Each row is followed by its group and then its class within the group.
[-0.21  0.41 -0.18 -0.21  0.48  5.85  0.08 -1.22 -0.08  0.54 -0.72  1.73
 -0.51  0.24  0.51 -1.14  0.07 -1.16 -0.05  0.86  1.94  0.51 -0.75 -0.62
  3.35 -1.96 -0.22 -1.05 -0.07  1.06 -0.13  1.71 -0.45  0.22  0.82  0.88
  0.32 -1.50 -0.84  1.37 -1.27  2.41 -2.01  0.37  0.46  0.49  0.53  0.87
 -0.31] -> <80>:A
[ 1.06 -0.15 -0.06 -0.03  0.45  4.93 -0.35 -0.44  0.27  1.65  0.24 -0.11
  0.31  0.30  1.24  0.27  2.03 -0.87  0.12  0.78  1.19 -0.16  2.52  0.44
  1.58 -0.04 -0.68 -1.04  0.49 -0.77 -0.20 -0.04  0.15 -0.29  0.01 -0.04
  0.17 -0.78 -0.64 -0.08  0.42  0.40 -0.75  0.46 -0.10 -0.23 -0.69  0.02
 -0.35] -> <80>:U
[ 0.95  0.56 -0.02  0.30  0.68  7.17 -0.77 -0.15 -0.27  0.62 -0.63  0.45
  0.91 -0.82  1.31  0.20  0.19 -1.20 -1.51  0.18  0.94  0.70  0.06 -0.19
  2.42 -0.22 -0.35 -1.16  0.20  0.30  0.16  1.32 -0.32 -0.53  1.22  0.17
  2.41  0.26 -0.06  2.18 -0.33  1.28 -1.26  0.56 -0.26 -0.78  0.20  0.11
  0.00] -> <80>:A
[ 1.14  0.56 -0.09 -0.17  0.66  1.08 -0.06 -0.68  1.07  0.48 -0.49 -0.73
 -0.10  0.60  0.57  0.59  0.52 -0.22  1.37 -1.06 -0.18  0.32 -1.01  0.59
  0.68  0.04 -0.37 -1.04  0.67 -1.03 -0.17 -0.21 -0.11 -0.36 -2.37  0.66
 -0.50 -0.28  0.23  0.79  0.26 -0.36 -0.93  0.32 -0.67  0.34 -0.86  0.60
 -0.03] -> <80>:U
[-0.13 -0.90 -0.46  0.60 -1.34  3.23  0.07 -1.88  1.01  0.50 -1.12 -1.67
 -1.23  0.83 -0.04  1.54 -0.38 -0.61  0.63  0.33  0.69  0.36 -0.99 -0.28
  3.90  0.41 -0.14  0.16  0.14 -2.03  0.98  0.85  0.83  0.42 -0.23 -0.23
 -0.24  0.05  0.17  0.25 -0.09 -1.47  0.02  0.30  0.17  0.09  0.37 -0.61
 -0.25] -> <90>:P
[-0.06  0.02  0.18 -0.14 -0.18  3.15 -0.88 -0.87 -0.06  0.19  0.05  0.21
 -0.15 -0.04  0.12  0.71  0.55  2.13 -1.26  1.03  0.37  0.80 -0.98 -0.90
 -0.54 -0.19 -0.52 -0.07  0.77 -0.34  1.24  1.02 -0.93 -0.15  1.44 -0.45
  1.74  0.65 -1.04  0.83 -0.27  2.04 -0.13  0.33 -0.26 -0.70  0.78 -0.09
  0.11] -> <80>:X
[ 1.00  0.21 -0.29 -0.10  0.51  6.57 -0.35 -0.47 -0.33  1.41 -0.48  0.83
 -0.40 -0.28  0.38 -0.83  0.15 -0.87  0.25  0.39  0.93 -0.08 -0.74  1.23
  2.66 -1.89 -1.04  0.11  0.99  0.54 -0.29  2.70 -1.63  0.26  1.08  0.95
  1.34 -1.97 -0.11  0.39 -0.50  0.84 -0.55  0.24 -0.38 -0.15 -0.17  1.52
 -0.31] -> <80>:A
[ 0.50 -0.25 -0.09  0.78 -0.43  3.55  0.32  0.60 -0.15  0.83 -0.05  1.59
 -0.25 -0.40  1.20 -0.06  0.86 -0.04  1.01  0.41  2.44 -0.78  0.19  0.97
  1.11 -0.86 -1.60 -0.83 -0.24  0.63 -0.56  2.47 -0.65  0.14  0.68 -0.49
  0.80 -1.44  0.49 -0.35 -0.36  0.84 -0.54  1.01 -0.21 -0.47 -0.58  1.36
 -0.19] -> <80>:U
[ 0.18  0.08  0.02  0.61  0.78  1.68 -0.18  0.74  1.04 -0.22  0.39  0.38
  0.07 -0.17  0.12  0.58  0.35 -0.76 -0.34  0.08 -0.02 -0.06  0.36  0.04
  0.77 -0.18 -0.05 -0.41  0.82 -0.09 -0.25  0.27  0.44 -0.59  0.45 -0.04
 -0.09 -0.44 -0.08 -0.31  0.04 -0.31 -0.32 -0.03 -0.25  0.30  0.66  0.82
 -1.07] -> <80>:U
[ 0.24 -0.47 -0.48 -0.85 -0.15 -0.57 -0.52 -1.73  0.78 -0.55  0.12 -2.09
  0.32  0.16 -0.28  0.89 -0.23  0.63 -2.94  1.17  0.73  0.49 -0.30  0.21
 -1.35  0.81 -0.05 -0.30  0.14 -1.13  0.37 -0.52  0.16  0.20  0.17  0.32
 -1.11  2.48 -0.42  0.16 -1.08  0.24  0.39  0.36  0.11 -0.39 -0.33 -1.01
  0.08] -> <90>:J
[-0.07 -0.41 -0.33  0.97 -0.36 -1.73  0.47 -1.45  0.57 -0.31 -2.09 -1.14
 -1.04 -0.23 -0.07  0.46 -0.10 -0.53 -1.34  0.49  0.02  0.60 -1.19 -0.41
  2.36  0.79  0.16  0.09  0.03 -2.05  0.31 -0.91  1.40 -0.09 -1.23  0.96
 -1.08 -0.11 -1.02  0.36 -0.81 -1.15 -0.72  0.29  0.44  0.36 -0.41 -1.32
 -0.18] -> <90>:B
[ 1.15  0.48  0.81  0.08  0.38  5.00 -0.11 -1.03 -0.44  0.86 -0.71  2.39
  2.68 -0.50  0.65  0.40 -0.26 -1.75 -1.04  0.96  0.01  0.30 -0.67  0.18
  5.30 -0.51 -2.08 -0.79  0.46  0.19 -0.42  1.74  0.10 -0.12  0.59  0.75
  0.30 -0.42 -0.32  0.28 -0.75  0.79 -1.32  0.61 -0.79  0.16 -0.37  0.68
 -0.09] -> <80>:A
[ 0.73  0.67 -0.49 -0.09  0.32  3.38  0.01 -0.05  0.82  1.10 -0.63 -0.38
  0.28  1.15  0.18 -0.91  0.22 -1.02  0.21  0.48  0.13 -0.12 -0.07  0.24
  0.83 -0.55 -0.69 -0.69 -0.04  0.15 -0.46  0.26 -0.68 -0.78  0.96 -3.96
  0.42  0.24  0.31 -0.38 -1.06 -0.61 -1.45  0.08 -0.75  0.09 -0.11  1.32
  0.60] -> <80>:U
[ 0.39 -0.60  0.34 -0.68 -0.08 -3.24 -0.88 -1.51 -1.07  0.58 -0.14 -0.23
  0.40  0.12 -0.86 -0.09  1.18  0.14 -1.68  0.67  0.13  0.07  0.93 -0.31
  1.89  1.85 -0.59 -0.22  0.00 -0.36 -0.49  0.64  0.58  0.01  0.84  0.46
  0.34  1.29  0.70 -0.01 -0.77  1.17 -1.71  0.31 -1.10 -0.13  0.56 -0.29
 -0.62] -> <80>:X
[ 0.10 -0.70 -0.47 -1.13 -0.88 -2.94  0.16 -2.01  0.38  0.59 -0.85  0.30
 -1.02 -0.11  0.68  0.45  0.26  0.24 -1.97  0.31  0.73  0.65  0.47  0.53
  1.01 -1.47  0.74 -0.82 -0.10 -7.50  1.08  0.79 -0.27  1.25  0.37  0.33
 -0.29 -0.25 -0.75  0.41 -1.62 -0.10  0.05 -0.01 -0.38  0.36 -0.70 -2.98
 -0.23] -> <90>:P
[ 0.71 -0.47 -0.47 -0.11  0.31 -1.52  0.15  0.02  1.14 -0.44  0.36 -1.55
 -1.74  0.50  0.79  0.05 -0.44 -0.91 -0.27  1.20  1.06  0.05  0.55  0.04
  0.17  0.70 -0.01 -0.95 -0.47 -1.41  0.64 -2.68  0.78  0.23  0.07  0.77
 -1.55  0.24 -1.20 -0.14  0.18 -1.36  0.49  1.22  0.15  1.15 -0.35 -0.15
  0.22] -> <90>:J
[ 1.60  0.14  1.23 -0.38  0.48  3.64  0.11 -0.07 -0.34  0.45 -0.33  0.31
 -0.10 -0.41  0.18  0.10  0.59 -1.61 -1.20  0.16  0.39 -0.23 -0.29 -0.35
  2.77 -0.54 -1.13 -1.01  0.67  0.04 -0.17  0.98  0.02 -1.39  1.09 -1.90
 -0.02  0.56  0.31  0.55  0.27 -0.33 -0.11  0.79 -0.22 -1.06 -0.28  1.16
  0.76] -> <80>:U
[ 1.70 -0.11 -0.02 -0.07 -1.34 -1.23 -0.28 -1.86  2.36 -0.70 -0.31 -2.85
 -0.54 -0.81  0.62  1.58  0.30 -0.20 -2.89  1.11  0.49  0.64  0.95 -0.62
 -0.68  0.79 -0.45 -0.86 -0.11 -3.48  0.51 -0.49  0.85 -0.18  0.77 -0.01
 -1.37  2.24 -1.08  0.70 -0.75  0.14 -1.19  1.23  0.62 -0.76 -0.62 -0.69
 -0.19] -> <90>:B
[-0.42  0.65 -0.45 -0.40 -0.31  1.43 -0.03 -0.99  0.17  0.27  0.08 -0.16
  0.64 -0.56  0.39  0.40  0.61 -0.07 -0.97  0.53  0.18  0.95  0.49 -0.20
  0.43  2.65 -2.22 -0.46  0.59 -0.86  0.23  2.27 -0.82  0.28  1.06  0.33
  1.71  0.45 -0.13 -0.41 -0.54  2.27 -1.00  0.29 -0.31 -0.24  0.63 -0.56
 -1.00] -> <80>:X
[ 1.31  0.29 -0.48 -0.44  0.12  3.86  0.64 -0.19 -0.49  0.81 -0.47  0.73
 -0.01 -0.17 -0.15 -1.73 -1.55 -1.96  0.21  0.10  0.02  0.00  0.32  0.34
  4.34 -1.45 -0.99 -0.94  1.02  0.30  0.01  0.42  0.02 -0.95  0.50  0.25
 -2.07 -1.85  0.84  0.21  0.25 -1.15 -1.23 -0.05 -0.50  0.20 -0.76  0.88
 -0.15] -> <80>:A
[ 0.41 -0.48 -0.39  0.57  0.02  5.27  0.29 -0.31 -1.61  0.88  0.41  1.06
 -0.50 -0.52  0.27  0.35 -0.01 -0.03 -0.81  0.43  1.14  0.84  2.01 -0.26
  1.90 -1.44 -0.52 -0.62  0.34 -1.00 -0.32  1.28  0.21 -0.63  0.70 -0.21
 -0.25 -1.02 -0.79  0.25 -0.12  0.51  0.04  1.61 -0.13  0.64 -0.19 -0.24
  0.27] -> <80>:U
[ 0.39  0.08 -0.16  0.32 -0.09  5.95  0.26 -0.16 -1.06  0.85 -0.23  1.54
  0.28 -0.05 -1.00  0.92  0.78 -1.21 -0.10  0.28  0.58  0.05  1.12 -0.21
  2.63 -1.29 -1.14 -0.93  0.56  0.86  0.21  2.41 -0.23  0.03  0.94  0.41
  0.95 -1.59 -0.56  0.62 -0.84  0.16 -1.23  0.84 -1.20 -0.50 -0.42  0.38
 -0.36] -> <80>:A
[ 1.02 -0.69 -0.10 -0.14 -0.03  1.27  0.01 -1.31  1.35 -0.15  0.05 -2.02
 -0.23  1.71 -0.25  0.24  0.51 -0.02 -0.91  0.61 -0.12 -0.36 -0.49  1.21
 -0.16  0.89  0.22 -0.06  0.20 -0.74  0.08 -1.63  0.29 -0.90  1.48  0.47
 -0.79  1.00  0.18 -0.44  0.53 -1.28  0.63 -0.71  0.22 -0.40  0.29  0.08
 -0.03] -> <90>:J
[ 0.87  0.04  0.19  0.47  0.99  4.16 -1.17 -1.38  0.43  0.35 -0.23  0.69
  0.50 -0.38 -0.40  0.19  0.22  0.52 -0.48  1.32  2.21  0.72 -0.42  0.65
  2.19  0.04 -0.62 -1.79  0.92  0.68 -0.17  0.60 -0.67  0.06  1.17  0.39
  0.62 -0.85 -0.65  0.57 -0.46  1.62 -0.75  0.61 -0.30  0.32  0.44 -0.58
  0.13] -> <80>:A
[-1.11 -2.47 -0.43  0.07  1.69  0.61  0.14  1.22 -0.04  0.07  0.52 -1.08
  0.57  1.05  0.45 -0.56  0.90 -0.06  1.01 -0.05 -0.41 -0.26  0.77 -0.05
  0.17  0.91 -1.19 -0.10  0.31  0.68 -0.08 -0.01  0.37 -0.55  0.25  0.23
  0.32  0.01  1.30 -0.22 -0.87 -1.03 -1.00  0.45  0.43  0.14  0.07  1.93
 -0.25] -> <80>:U
[ 0.89 -2.59  0.21 -0.46 -0.43  2.48 -0.83 -0.37  0.66 -1.39 -0.65 -1.39
 -0.04  0.45  0.65  1.06  0.32 -0.48 -3.62  0.51  1.34  0.68 -0.31 -0.08
  2.91  1.35 -0.25 -0.90  1.55 -1.37  0.56  0.16  1.51 -0.64  0.79  0.06
 -0.40  1.75 -0.10  0.17  0.28  0.79 -0.53  0.46  0.51 -1.01  0.16 -0.99
 -0.29] -> <90>:B
[ 0.68 -0.07  0.99 -0.38 -0.03  2.70 -1.01 -2.48  0.41  0.38  0.46 -0.09
 -0.87  0.51  0.05  1.71  0.16  0.16 -2.76 -0.37  1.38 -0.18  0.28  0.11
  0.63 -1.25 -0.03 -0.25 -0.33 -2.55  0.33  0.15  0.26  0.48  0.71  0.26
  0.81  0.66 -1.23  0.95 -1.19  2.69  0.06  0.45  1.49  0.90  0.79 -1.81
  0.58] -> <90>:P
[ 0.33 -0.19 -0.01 -0.74  0.44 -0.09 -0.81 -0.58 -3.27  0.69  0.13 -0.55
 -0.05 -0.06 -0.40  1.49 -0.14 -1.24 -0.84 -0.24  0.46  1.93  1.16 -0.20
  2.57  0.85 -0.48 -0.86  0.62  0.10 -1.24  0.83  0.37  0.51  1.81  0.61
  1.24  0.57  1.26  0.30 -0.69  0.81 -1.17  0.26 -0.98  1.02 -0.43  1.06
 -0.33] -> <80>:X
[ 0.46 -0.32  0.16  0.42 -0.49  3.16  0.28  0.49 -0.07  0.83  0.69  0.57
  0.60  0.13 -0.02 -1.38  1.45 -0.59  1.77  0.34  0.22  0.01  0.98 -0.03
  2.54 -0.80 -1.38 -0.34  0.36  0.59 -0.69 -0.65 -0.48 -0.69  1.20  0.76
 -0.35 -2.35  0.12 -0.55  0.86 -1.25 -1.34  0.37 -0.93  0.76 -0.47  1.04
 -0.40] -> <80>:U
[ 0.48  0.16  0.17  1.79  0.21 -1.21 -1.18 -1.94  0.61  0.76  0.59 -0.72
  0.29  0.36  0.39  1.59  0.95  0.14 -0.75 -0.68  1.25  0.78  0.59 -0.26
  2.08  2.18 -0.44 -0.19  0.17 -1.30 -0.11  1.84 -0.07  0.91  0.51 -0.19
  1.71  1.36 -0.23 -1.86 -0.83  2.29 -0.87  0.51 -0.19 -0.38  0.83 -0.96
 -0.86] -> <80>:X
[ 1.13  0.15  1.02 -0.31  0.07  0.44 -0.07 -1.02 -1.87 -0.07 -0.01  0.87
  0.11 -0.04  0.53  1.24  1.49 -0.90 -2.14  0.49  1.21  0.88  0.21  0.17
  2.93 -0.74  0.70 -1.37  0.62  0.92 -0.74  0.54  1.08 -0.42  1.02  0.24
 -0.27  0.46  0.30  0.23 -1.32  0.38 -1.03  1.47 -0.15 -1.17  0.83 -0.60
 -0.39] -> <80>:A
